Rows and roughly how far along a hidden order each lies, from 0 to 20:
(in the rows, 128 means zero)
[125 130 193 157 115 114 128 137 100 165 150 151 110 135 101 148 120 105
 114 117  96 169 118 129 130 135 138 173 125  79 164 168 132 167 126 147
  89 146 153 102 178 105 154 124 133  88 104]
11
[114 137 143  70 126 141  95 157 111 134 132 140 115 165  90 133 128 108
  92 112 120 108 113 135 123 125  79 116 165 109 145 126 131 172 155 143
  83  84 136 108 179 110 126 135 127 121  76]
7
[116 142 170 106 128 126 108 149  85 147 171 146 103 177  87 134 127 104
  98 110 121 118 115 125 136 139  86 138 141 109 159 148 154 181 145 147
  92 115 147  79 185 107 132 132 123 120  80]
6
[108 121 163 131 137 127 148 171 106 180  61 125 126  92  90 148 125  90
  82 115 105 196 110 111 143 135 163 209 134  83 168 164 130 146  99 141
 107 148 151 100 160 107 116 129 139  94 102]
10
[118 141 163  16  99 172  85 147 122 129  27 122 136 157  97 151 136 116
 103 138  99 128 112 125 138 127 145 126 178  83 142 120 117 181 154 151
 105  72 128 165 168 114 120 118 123 124 121]
1
[124 131 213 171 118 114 134 139  94 173 125 150 106 137  98 154 121 102
 114 122  97 173 110 118 145 126 168 193 113  76 175 181 126 168 117 151
 108 159 157  83 179 102 149 122 124  96 106]
9
[130 125 195 143 115 114 120 114  69 167 195 150 103 139 100 142 125  97
 117 114  99 160 118 126 129 135 109 149 129  98 158 169 134 176 124 136
  76 140 157  94 181  98 151 125 130 101  98]
10
[115 139 144 139 116 125 112 180 173 118  90 152 118 124 112 147 109 122
 107 114  95 118 117 161  98 131 105 164 159  81 150 133 132 152 163 156
  85 101 128 136 184 120 162 137 141  59  90]
18
[105 137 159  16 126 175  98 188 117 139   1 113 132 151  83 151 139 113
  93 135 114 121 100 107 157 119 182 154 172  91 157 111 117 170 133 149
 127  80 131 131 169 117  96 125 119 140 112]
0
[107 133 181  67 126 153  79 208 127 109   1 138 104 168  79 157 127 121
 113 127 122  54  83 130 150 124 190 135 170 102 153  98 136 175 158 150
 134  72 123 106 185 125 122 136 110 127  93]
4
[ 91 118  65 122 167 130 148 226 180 151  28 122 136  57  96 135 113  95
  50  90 114 159 109 140 101 131  97 212 161 100 150 130 118 110 116 141
  93 110 130 117 160 120 111 153 163  58  72]
20
[116 120 158 112 122 136 115 159 126 143  63 138 119 114  99 149 121 102
 103 115 100 142 106 136 120 129 143 165 153  93 147 139 131 165 130 138
  97 108 137 123 172 112 136 131 138  90  99]
13
[ 91 137 123  87 162 138 123 239 140 147   1 123 120 137  82 141 125 108
  67 112 132 108  94 115 150 131 155 191 158 106 169 118 119 141 132 154
 135 101 137  80 174 123  93 147 127 114  76]
7
[112 132 154 171 132 110 133 187 150 142 107 153 109 115 106 142 108 112
  97 105 103 141 114 149 109 134 112 191 137  84 161 147 165 145 141 151
  94 132 140 101 182 115 156 140 142  62  78]
19
[127 111 139  94 125 131  90 110  76 138 187 147 105 142  86 129 129  89
 100  93 120 111 112 142 105 134  37  87 157 136 129 142 123 179 142 113
  57  85 142 104 183 106 136 139 135 115  84]
11
[123 109 194 172 119 118 126 155 111 152  80 149 107  98 102 157 117  98
 118 113  97 153 102 137 122 135 176 182 131  89 152 157 150 163 115 134
  99 139 145 110 177 108 156 128 136  77 104]
16
[117 164 187 127 115 120 107 168 123 135 142 155 101 198 101 142 118 130
 112 125 107 118 122 137 137 140 115 155 133  75 171 144 141 181 168 172
  99 117 143  95 193 113 154 128 119 100  86]
7
[117 103 170 121 134 134 140 143  86 183  65 123 124  82  90 149 131  81
  89 109 106 189 104 107 143 123 169 190 134  98 156 165 142 151  88 127
 102 143 153 108 161 103 127 127 139 103 110]
10
[125 132 150  97 126 125 105 113  76 155 232 146 107 161  92 124 128  97
  93 102 117 137 124 132 118 132  39 110 146 116 147 154 130 176 143 131
  62 104 148  91 180 101 133 135 132 120  85]
8
[116 144 163  74 125 140 111 144  90 160 138 131 121 164  90 136 129 105
  92 118 117 148 122 118 140 133  93 143 148  94 159 145 131 172 138 148
  89 111 147 104 173 106 119 127 125 122  97]
4
[129  78 178 111 116 142  95 132  96 136  22 139 113  84  87 159 129  81
 117 108 102 120  83 136 112 121 179 128 165 123 128 134 116 170 107 101
  95  90 132 130 170 109 137 130 136 100 112]
14
[122 128 217 184 123 107 131 152  94 165 126 155  96 147  98 151 118 102
 114 115 104 152 107 126 141 135 163 188 114  85 170 165 128 168 127 147
 109 155 156  73 183 106 155 133 126  90  95]
12

[167 130 127 123  97 129 136 131 150  87 206 112 108 119 175 103 133 115
  96  89 127 182 108 125 115 136 114 128 120 102 145 121]
20
[147 132 136 116  93  89  89 107 194 158  64 136  75 142 138 148 109 124
  92 161 132 134 155 129 137 139 115 113 113  41 122 117]
0
[174 120 139  88 113 132  88 134 160 120 149 134 188 133 108 167 143 142
 122 147 135 123 145 126 147 124 124 139 101 109 113 113]
8
[120 131 112 144 157 142 139 134 129 122  62 146 180 134 116 120 127 140
 138 150 132 103  96 124 125 112 170 140 135 181  90 146]
20
[129 127 120 140 127 102  99 163 151 161  63 137 156 128 109 161 118 150
 150  79 119  70 168 124 131 128 129 115  94 102 124 113]
11
[126 130 125 104 132 108 131 133 167 141 156 141 216 114 164 124 139 132
 123  39 131 162 143 117 133 121 145  88 101 142 132 124]
13
[131 128 133  68 106 112 133 148 255 151 123 145 158 132 141 104 107 139
 120  76 127 114 150 128 118 126 141  97 111 118 141  99]
2
[130 127 127 118 123 116 115 139 171 133 112 137 152 133 123 137 123 137
 125 121 129 107 141 126 132 129 133 124 112 119 122 118]
11
[172 128 131 110 114 149 111 134 163 126  92 134 135 134 119 126 126 135
 123 154 130 126 115 129 124 120 138 147 115 119 110 125]
12
[139 128 142  94 116 138 121 104 168 145 115 135 110 137 124 124 124 124
 116 170 134 144 129 133 133 124 128 129 134 113 128 124]
12
[114 131 122  92 130 106 135 130 255 148  64 155 180 141 132 113 107 142
 116 127 135 103 130 125 128 121 164 111 125 144 110 116]
11
[180 122 138  46  93 137 114 140 255 100 170 139 181 142 126 121 124 142
  98 148 140 125 120 128 130 124 137 139 115 127 114  93]
18
[144 122 125 108 114 114 123 133 173  75 224 118 165 130 137 142 142 131
 106 134 137 137 121 125 138 138 119 139 129 133 125 112]
19
[113 132 139 102 108 125 156 121 201 149 127 126  54 131 145  81 102 115
 119 115 124 140 131 136 108 134 117 112 143 108 162 113]
11
[176 121 138  80  95 111  79 136 206 130 150 136 183 134 120 172 137 144
 107 126 135 124 159 124 148 129 118 126  91  81 118 102]
8
[118 127 126  90 115  97 134 156 249 136 145 135 176 129 138 122 114 140
 126  65 127 102 157 126 126 132 133 100 113 128 141  98]
7
[146 120 152  46 120 163 132 117 204 130 181 133 151 137 100 114 131 130
 129 180 137 134 125 137 133 121 126 143 141 153 136 110]
12
[130 123 128 114 120 116 106 142 197 134  99 136 147 142  94 153 117 147
 133 157 130  72 149 130 136 131 130 136 121 118 116 108]
2
[171 123 140  78 101 166 141 137 184  88 220 115 115 127 134  95 133 124
 113 139 130 157 101 133 114 129 118 150 135 143 141 110]
20
[129 129 122 134 127 110 116 136 140 132 108 132 148 129 130 143 126 135
 124 116 128 116 140 124 132 129 132 120 116 116 121 125]
11
[ 72 135 121 142 140  65 139  81 156 145 130 139 141 127 175 130 124 109
  96 114 138 169 142 121 146 138 132  76 138 109 131 138]
20
[139 124 131  96 109  95 108 144 195 136 162 133 185 122 141 150 130 139
 123  56 127 126 167 122 137 132 120  99  97 103 138 104]
2
[126 128 128 107 120 104 120 126 201 130 122 137 151 134 138 131 120 132
 110 126 133 122 138 125 134 131 134 115 124 115 124 117]
11
[145 124 142  62  91 117 126 142 255 136 163 132 124 136 134 114 111 133
 112 102 128 120 153 132 123 134 117 112 117 103 152  92]
11
[141 132 133 133 106 106 100 103 147 158  61 135  73 140 133 145 115 122
 102 170 131 134 142 130 138 134 119 118 121  59 119 128]
0
[172 126 128 119 105 101  81 128 142 126 140 132 179 126 141 175 143 136
 103 105 133 146 153 120 147 131 120 117  88  76 114 119]
8
[148 129 131 135 112 150 133 147 108 129 118 115  62 126 123 110 118 126
 137 115 117 121 123 134 109 130 114 143 126 113 144 122]
0
[174 124 140  74  89 149 135 138 213  88 221 116 111 129 146 100 127 126
 103 118 129 159 110 131 115 134 113 138 126 121 146 102]
20
[131 128 121 102 140 144 130 141 213 130  75 150 181 142 105 119 119 146
 134 159 135  85 110 128 127 114 168 139 130 172  98 124]
20
[117 131 141  85 103 127 154 124 218 150 134 127  58 133 143  80 100 117
 118 119 124 142 133 137 110 135 117 111 141 105 162 108]
11
[168 129 123 109 110 119 118 129 186  98 155 133 166 129 157 125 135 131
  94 118 136 156 109 122 129 127 139 127 112 121 109 123]
18
[136 131 135 133 120 127 107 100 116 151  66 135  77 140 116 142 119 122
 114 196 132 129 130 132 136 129 124 135 133  87 115 139]
0
[163 131 126 127 100 129 139 130 130  86 202 110  99 118 177 102 134 115
  96  87 126 185 107 124 115 136 113 127 120 108 142 125]
20
[146 130 141  86  97 108 111 107 212 149 113 137 108 137 145 126 116 123
  95 141 134 149 148 129 134 133 120 111 118  75 133 113]
12
[104 136 110 141 140  95 137 123 185 146  53 151 171 132 156 115 114 132
 113 103 132 125 122 120 128 121 164  97 122 139 105 138]
11
[172 124 132 114 110 113  82 130 144 125 144 133 178 128 131 172 144 138
 111 121 134 139 150 121 148 128 122 126  95  92 114 119]
8
[135 128 121 125 105  79  89 168 209 164  63 139 153 130 124 168 109 152
 133  55 119  71 187 122 132 134 123 100  82  70 131  98]
11
[126 120 142  75 128 129 119 122 184 138 168 136 178 132 107 144 135 135
 133 143 135 122 149 130 143 126 125 125 126 137 133 114]
7
[126 125 118 161 136 127 121 137 102  95 132 121 127 135 110 150 133 135
 131 166 130  97 117 127 133 133 128 153 134 138 111 131]
7
